Here is a tiny trained network, its code and every weight. The questions are about switching its units off for an input and a class, where a switched-off unit gives its printed mean instead of its output.

import numpy as np


def w(rows, s, z=0):
    codes = np.array(rows[::2]) - 128.0
    scale = np.full(codes.shape[1], s)
    scale[-1] = z or s
    return codes * scale


def f(y):
    return y / 2 * (1 + np.tanh(0.7978845608 * (y + 0.044715 * y**3)))


def log_softmax(a):
    a = a - a.max(-1, keepdims=True)
    return a - np.log(np.exp(a).sum(-1, keepdims=True))


def net(x, mask):
    res = np.array(x, float).reshape(1, 4) / 4 @ E
    y = f(res @ A[0][:, :-1].T + A[0][:, -1])
    res = res + np.where(mask, y, B[0][:, -1]) @ B[0][:, :-1]
    return log_softmax(res[-1] @ U[:, :-1].T + U[:, -1])


A, B = {}, {}
E = w([
[109,99,108],'x0',
[46,236,85],'x1',
[56,19,20],'x2',
[235,163,2],'x3',
],0.0076)
A[0] = w([
[121,161,111,98],'N0',
[153,64,47,166],'N1',
[62,154,96,255],'N2',
[151,74,79,84],'N3',
[2,41,193,184],'N4',
[167,164,161,175],'N5',
[206,174,96,128],'N6',
[144,193,120,219],'N7',
],0.014,0.0084)
B[0] = w([
[205,157,99,133],'N0',
[94,127,2,212],'N1',
[120,228,94,215],'N2',
[161,126,41,162],'N3',
[55,160,180,251],'N4',
[174,134,192,179],'N5',
[85,213,139,186],'N6',
[79,196,179,192],'N7',
],0.0088,0.014)
U = w([
[184,90,70,106],'0',
[188,107,3,133],'1',
[49,254,122,193],'2',
[182,240,116,67],'3',
[230,94,208,183],'4',
[209,95,105,2],'5',
[208,171,67,30],'6',
],0.0079,0.0068)

Each question gives the input, the list of numbers given to net, and the class t.
The units are the neurons (one row each of A and B). Each row of codes is followed by its name. A weight is (code - 128) times the scale printed after its matrix; where a second scale follows, it is the last column's (A, B and U).
mask holds one flag per neuron, in row order. A switched-off neuron (its flag False) gives its mean, the last column of its row in B, instead of its output. The means were averaged over made-up inputs and are rounded, as every weight is.
A unit's drop is (log p(t) with every unit on - log p(t) with that unit switched off) / (log p(t) with every unit on - log p(t) with every unit switched off).
The circuit of an input: a set's keep is (log p(t) with only the set's units on - log p(t) with every unit switched off) / (log p(t) with every unit on - log p(t) with every unit switched off). Starting from all 8 units, units are removed one at a time, each time the one whose removal leaves the highest keep (on an exact tie, the one counted first), for as long as the keep stays at least 0.8.
circuit, biggest first: the units of the circuit, biggest drop first
unit that matters most: the unit with the biggest drop
top k neurons: the k neurons with the biggest drops, biggest first
drop of u: that unit's drop, to one decimal
input [2,2,5,4], class 1: circuit, biggest first => [N4, N1]
input [7,-8,2,1], class 1: unit that matters most => N1
input [6,-4,0,0], class 1: circuit, biggest first => [N7, N6, N4]
input [-2,-5,1,8], class 1: circuit, biggest first => [N1, N4]
input [-1,3,5,2], class 1: circuit, biggest first => [N4, N6]
input [-4,-4,1,4], class 1: circuit, biggest first => [N4, N1]
input [-8,-7,5,-1], class 0: circuit, biggest first => [N2, N7]
input [-1,-4,-2,3], class 4: top 3 neurons => [N2, N4, N1]
input [4,5,6,7], class 1: top 3 neurons => [N4, N1, N3]
input [-6,-4,-3,0], class 4: top 2 neurons => [N2, N1]
input [-1,-3,-8,-8], class 4: drop of N5 => 0.2
input [-2,-2,5,1], class 1: drop of N1 => 0.1
input [-3,-3,0,0], class 4: drop of N6 => 0.1
